[[ -1  -1 -25  -7   0   1   5]
 [  0   0 -13   8   3   7  -3]
 [  2   7 -22   3  -6   2  -7]
 [  0   0  36  -1   0   0   5]
 [ -4  -3 -22   2  -1  -4  -9]
 [ -1   2  -9  -4  -3   8  -4]]
:
[[ -1   0   2   0  -4  -1]
 [ -1   0   7   0  -3   2]
 [-25 -13 -22  36 -22  -9]
 [ -7   8   3  -1   2  -4]
 [  0   3  -6   0  -1  -3]
 [  1   7   2   0  -4   8]
 [  5  -3  -7   5  -9  -4]]

[[ -1 -28  -7  20   8  16 -21]
 [ -1 -29  -8  20   8  16 -22]
 [  1  28   7 -20  -8 -16  21]
 [ -1 -29  -7  20   8  16 -22]
 [-28  24  -8 -45 -34   3  -2]
 [-22  21  22   4  -5  24 -38]]
:
[[ -1  -1   1  -1 -28 -22]
 [-28 -29  28 -29  24  21]
 [ -7  -8   7  -7  -8  22]
 [ 20  20 -20  20 -45   4]
 [  8   8  -8   8 -34  -5]
 [ 16  16 -16  16   3  24]
 [-21 -22  21 -22  -2 -38]]

[[ 38  12 -45 -13 -40]
 [-26 -16  -2  10  34]]
:
[[ 38 -26]
 [ 12 -16]
 [-45  -2]
 [-13  10]
 [-40  34]]

[[ -3  13  15 -15  34 -38  -2]
 [ 20  18  16 -18  10 -12  -2]
 [ -3   0  -1   2  -1   3   5]
 [-13  -8  -6   7  -4   1 -24]
 [ -4  39  43 -42   9  -6  31]]
:
[[ -3  20  -3 -13  -4]
 [ 13  18   0  -8  39]
 [ 15  16  -1  -6  43]
 [-15 -18   2   7 -42]
 [ 34  10  -1  -4   9]
 [-38 -12   3   1  -6]
 [ -2  -2   5 -24  31]]

[[  4  -6  38  -9 -24  -8]
 [ 10  -4  38  -7 -27  -8]
 [ 14 -17  10  17   6 -18]
 [  3  -2  34  -3 -22  -9]
 [ 16  -4  31  -7 -18 -14]
 [ 17 -15   3  19   4 -15]
 [ 11  -4  32  -5 -19 -17]
 [ 19 -16   2  18   6 -19]
 [  4   1  40  -6 -24 -12]
 [ 12  -7  30  -5 -18 -10]]
:
[[  4  10  14   3  16  17  11  19   4  12]
 [ -6  -4 -17  -2  -4 -15  -4 -16   1  -7]
 [ 38  38  10  34  31   3  32   2  40  30]
 [ -9  -7  17  -3  -7  19  -5  18  -6  -5]
 [-24 -27   6 -22 -18   4 -19   6 -24 -18]
 [ -8  -8 -18  -9 -14 -15 -17 -19 -12 -10]]

[[-35  29]
 [ -9  42]
 [  8 -30]
 [ 11 -19]]
:
[[-35  -9   8  11]
 [ 29  42 -30 -19]]

[[ 34  -8 -14  -6 -18  24]
 [-36  -6  21   6  34 -37]
 [ 24  18 -13  -4  23 -32]
 [  1   8  40  10  14 -40]
 [ -4  -9  50  18  -1 -24]
 [-33  24 -13   5   7  -7]
 [-13   1  23   3  -7  16]
 [-14   1  24   3  -7  17]
 [ -6  21  30  -8 -30  28]]
:
[[ 34 -36  24   1  -4 -33 -13 -14  -6]
 [ -8  -6  18   8  -9  24   1   1  21]
 [-14  21 -13  40  50 -13  23  24  30]
 [ -6   6  -4  10  18   5   3   3  -8]
 [-18  34  23  14  -1   7  -7  -7 -30]
 [ 24 -37 -32 -40 -24  -7  16  17  28]]
---
[[  5 -40  32 -29]
 [ -6  39 -42  32]]
:
[[  5 -40]
 [ -6  39]]

[[ 38  -1 -35 -27]
 [ 37  -8 -13   0]
 [  1  -2  -9 -20]
 [  8 -11  -6 -18]]
:
[[38 -1]
 [37 -8]]

[[-30 -24  17  32   0]
 [-36   4   3 -47  32]]
:
[[-30 -24]
 [-36   4]]

[[ 19 -33  15 -42  -9]
 [ 36  20  37   5 -29]
 [ -9 -23 -25 -12 -14]
 [  1   6   2  -5  24]
 [ -1   5  10  -9  26]]
:
[[ 19 -33]
 [ 36  20]]

[[ 35   4 -14]
 [ 40 -43  19]
 [  6 -12   9]
 [ 37   0 -16]]
:
[[ 35   4]
 [ 40 -43]]

[[ 27 -47  18]
 [ 17 -28  47]]
:
[[ 27 -47]
 [ 17 -28]]
